Below is a small trained network, with its code and all its weights. Each question gives an input and a class and asks what happens when units are switched off, that is, made to give their printed mean instead of their output.

import numpy as np


def w(rows, s, z=0):
    codes = np.array(rows[::2]) - 128.0
    scale = np.full(codes.shape[1], s)
    scale[-1] = z or s
    return codes * scale


def norm(h):
    return h / np.sqrt((h * h).mean(-1, keepdims=True) + 1e-5)


def f(y):
    return y / 2 * (1 + np.tanh(0.7978845608 * (y + 0.044715 * y**3)))


def log_softmax(a):
    a = a - a.max(-1, keepdims=True)
    return a - np.log(np.exp(a).sum(-1, keepdims=True))


def net(x, mask):
    res = np.array(x, float).reshape(1, 6) / 4 @ E
    u = 0
    for l in range(3):
        y = f(norm(res) @ A[l][:, :-1].T + A[l][:, -1])
        res = res + np.where(mask[u : u + 4], y, B[l][:, -1]) @ B[l][:, :-1]
        u += 4
    return log_softmax(norm(res)[-1] @ U[:, :-1].T + U[:, -1])


A, B = {}, {}
E = w([
[123,228,252,93,128,129,134,100],'x0',
[165,172,126,178,25,18,177,224],'x1',
[29,61,70,15,94,108,119,128],'x2',
[40,107,57,170,102,146,153,140],'x3',
[100,171,202,186,39,59,65,86],'x4',
[235,119,98,124,80,113,2,131],'x5',
],0.0082)
A[0] = w([
[232,103,109,253,128,184,231,162,51],'L0N0',
[158,207,217,150,106,98,153,216,2],'L0N1',
[50,162,212,145,88,86,183,131,68],'L0N2',
[118,72,112,145,38,143,172,142,162],'L0N3',
],0.008,0.0094)
B[0] = w([
[181,107,61,193,250,35,194,136,246],'L0N0',
[131,162,125,14,54,173,176,249,189],'L0N1',
[78,128,163,149,116,77,146,46,235],'L0N2',
[172,140,111,186,133,152,142,108,254],'L0N3',
],0.011,0.0034)
A[1] = w([
[146,228,198,156,76,115,198,192,41],'L1N0',
[1,110,72,115,201,204,184,151,35],'L1N1',
[33,158,212,137,114,61,137,115,2],'L1N2',
[119,127,68,156,133,115,67,155,141],'L1N3',
],0.0092,0.0069)
B[1] = w([
[188,222,186,53,112,111,117,224,255],'L1N0',
[41,94,39,83,128,172,252,96,218],'L1N1',
[65,55,165,167,75,92,215,53,201],'L1N2',
[57,115,132,168,116,135,128,138,187],'L1N3',
],0.013,0.0045)
A[2] = w([
[107,81,147,106,156,215,80,60,202],'L2N0',
[179,18,87,4,146,147,88,161,1],'L2N1',
[9,167,217,128,110,51,161,134,32],'L2N2',
[140,150,66,167,2,126,84,178,10],'L2N3',
],0.0081,0.0051)
B[2] = w([
[163,149,162,163,122,191,142,154,253],'L2N0',
[56,67,254,29,193,13,141,93,167],'L2N1',
[136,133,160,198,16,52,144,21,245],'L2N2',
[77,97,82,82,97,80,62,212,173],'L2N3',
],0.0099,0.0038)
U = w([
[210,129,50,225,233,61,196,146,254],'0',
[203,225,187,87,75,71,136,236,123],'1',
[195,195,206,177,175,230,33,50,16],'2',
[88,59,202,26,186,115,77,90,163],'3',
[72,66,31,135,55,34,42,205,144],'4',
[41,180,217,173,20,60,198,21,188],'5',
[31,62,26,62,170,219,249,81,100],'6',
[59,57,81,212,107,233,76,111,59],'7',
],0.017,0.0041)

Each question gives the input, the list of numbers given to net, and the class t.
The units are the neurons (one row each of A and B). Each row of codes is followed by its name. A weight is (code - 128) times the scale printed after its matrix; where a second scale follows, it is the last column's (A, B and U).
mask holds one flag per neuron, layer by layer. A switched-off neuron (its flag False) gives its mean, the last column of its row in B, instead of its output. The means were averaged over made-up inputs and are rounded, as every weight is.
A unit's drop is (log p(t) with every unit on - log p(t) with that unit switched off) / (log p(t) with every unit on - log p(t) with every unit switched off).
The circuit of an input: a set's keep is (log p(t) with only the set's units on - log p(t) with every unit switched off) / (log p(t) with every unit on - log p(t) with every unit switched off). Starting from all 12 units, units are removed one at a time, each time the one whose removal leaves the highest keep (on an exact tie, the one counted first), for as long as the keep stays at least 0.8.
circuit, biggest first: the units of the circuit, biggest drop first
most important unit: the unit with the biggest drop
top k neurons: the k neurons with the biggest drops, biggest first
drop when u is switched off: that unit's drop, to one decimal
input [-2,-1,-3,-8,7,2], class 1: most important unit -> L0N2
input [-7,-3,-2,1,7,2], class 7: circuit, biggest first -> (L1N0 L2N2)
input [-7,-6,6,-3,7,2], class 7: top 3 neurons -> (L1N0 L1N3 L2N0)
input [7,-2,-8,-4,8,-1], class 1: top 4 neurons -> (L1N0 L0N1 L1N1 L1N3)
input [-2,-3,1,-5,7,5], class 2: top 2 neurons -> (L1N0 L0N1)
input [-1,4,6,2,1,-1], class 4: circuit, biggest first -> (L0N3 L1N2 L2N3)
input [1,5,4,0,-1,3], class 4: top 2 neurons -> (L2N3 L0N1)
input [-1,-4,1,0,1,2], class 3: top 2 neurons -> (L0N3 L2N1)
input [8,-1,6,-6,4,7], class 2: top 2 neurons -> (L1N0 L0N2)
input [5,7,-6,-5,7,-4], class 1: top 2 neurons -> (L1N0 L0N1)
input [-8,8,-6,-3,6,7], class 4: top 2 neurons -> (L2N3 L1N3)
input [0,4,-5,-4,1,-8], class 1: drop when L1N0 is switched off -> 1.1
input [-7,-7,0,-6,7,-7], class 6: drop when L1N1 is switched off -> 0.5
input [3,-2,7,0,-5,7], class 3: drop when L2N1 is switched off -> 0.3
input [-7,-1,3,-4,-5,4], class 3: circuit, biggest first -> (L2N1)
input [3,0,-4,-4,-4,-5], class 1: drop when L0N0 is switched off -> -0.1
